Here is a tiny trained network, its code and every weight. The questions are about switching its units off for an input and a class, where a switched-off unit gives its printed mean instead of its output.

import numpy as np


def w(rows, s, z=0):
    codes = np.array(rows[::2]) - 128.0
    scale = np.full(codes.shape[1], s)
    scale[-1] = z or s
    return codes * scale


def norm(h):
    return h / np.sqrt((h * h).mean(-1, keepdims=True) + 1e-5)


def f(y):
    return np.maximum(y, 0)


def log_softmax(a):
    a = a - a.max(-1, keepdims=True)
    return a - np.log(np.exp(a).sum(-1, keepdims=True))


def net(x, mask):
    res = np.array(x, float).reshape(1, 3) / 4 @ E
    u = 0
    for l in range(3):
        y = f(norm(res) @ A[l][:, :-1].T + A[l][:, -1])
        res = res + np.where(mask[u : u + 3], y, B[l][:, -1]) @ B[l][:, :-1]
        u += 3
    return log_softmax(norm(res)[-1] @ U[:, :-1].T + U[:, -1])


A, B = {}, {}
E = w([
[4,151,161,99,135,42,134],'x0',
[102,214,185,139,195,126,185],'x1',
[199,89,167,13,146,119,5],'x2',
],0.002)
A[0] = w([
[95,42,69,254,64,97,173,15],'0.n0',
[127,102,108,45,116,12,87,3],'0.n1',
[200,110,212,41,170,152,112,6],'0.n2',
],0.0025,0.0028)
B[0] = w([
[107,88,75,98,170,62,254,249],'0.n0',
[83,49,179,144,70,56,75,189],'0.n1',
[132,206,61,124,132,178,79,225],'0.n2',
],0.0051,0.0011)
A[1] = w([
[36,240,208,157,211,129,174,36],'1.n0',
[177,148,177,18,188,175,68,3],'1.n1',
[120,109,255,128,148,60,56,50],'1.n2',
],0.0043,0.0034)
B[1] = w([
[109,254,207,185,72,239,115,255],'1.n0',
[126,222,20,48,156,57,160,228],'1.n1',
[141,44,151,133,155,86,82,197],'1.n2',
],0.0052,0.0028)
A[2] = w([
[96,68,25,132,66,164,196,117],'2.n0',
[100,88,56,201,138,189,253,40],'2.n1',
[122,153,239,184,118,156,35,253],'2.n2',
],0.0042,0.0024)
B[2] = w([
[138,104,66,229,139,153,221,224],'2.n0',
[78,85,148,73,203,24,59,242],'2.n1',
[86,143,201,119,3,211,172,253],'2.n2',
],0.0047,0.0031)
U = w([
[21,253,242,204,36,211,218,252],'0',
[44,48,49,227,176,26,247,238],'1',
[220,31,58,207,51,198,153,90],'2',
[39,29,220,48,33,27,41,118],'3',
[207,227,39,29,178,78,42,238],'4',
[210,140,222,201,201,189,137,4],'5',
],0.0055,0.0039)

Each question gives the input, the list of numbers given to net, and the class t.
The units are the neurons (one row each of A and B). Each row of codes is followed by its name. A weight is (code - 128) times the scale printed after its matrix; where a second scale follows, it is the last column's (A, B and U).
mask holds one flag per neuron, layer by layer. A switched-off neuron (its flag False) gives its mean, the last column of its row in B, instead of its output. The means were averaged over made-up inputs and are rounded, as every weight is.
A unit's drop is (log p(t) with every unit on - log p(t) with that unit switched off) / (log p(t) with every unit on - log p(t) with every unit switched off).
The circuit of an input: a set's keep is (log p(t) with only the set's units on - log p(t) with every unit switched off) / (log p(t) with every unit on - log p(t) with every unit switched off). Starting from all 9 units, units are removed one at a time, each time the one whose removal leaves the highest keep (on an exact tie, the one counted first), for as long as the keep stays at least 0.8.
circuit, biggest first: the units of the circuit, biggest drop first
k most important neurons: the k neurons with the biggest drops, biggest first
drop when u is switched off: that unit's drop, to one decimal
input [0,-3,1], class 2: 2 most important neurons => [2.n1, 1.n0]
input [-6,-2,-4], class 1: 2 most important neurons => [2.n1, 2.n0]
input [-5,2,-2], class 1: 2 most important neurons => [1.n0, 2.n1]
input [-8,3,1], class 4: circuit, biggest first => [1.n0, 2.n0]
input [-7,5,-1], class 5: circuit, biggest first => [1.n0, 1.n1, 2.n0]
input [-8,2,-7], class 1: circuit, biggest first => [2.n1, 1.n0]
input [-3,2,-6], class 1: circuit, biggest first => [2.n1]
input [-3,-2,0], class 2: 3 most important neurons => [1.n0, 0.n0, 1.n1]
input [1,-1,1], class 3: 3 most important neurons => [1.n0, 1.n2, 2.n0]
input [-3,-2,-3], class 1: 2 most important neurons => [2.n0, 2.n1]
input [-3,2,3], class 4: drop when 0.n0 is switched off => 0.0
input [-2,-5,-7], class 1: drop when 2.n1 is switched off => 0.1
input [-2,-6,-1], class 1: drop when 0.n0 is switched off => 0.1
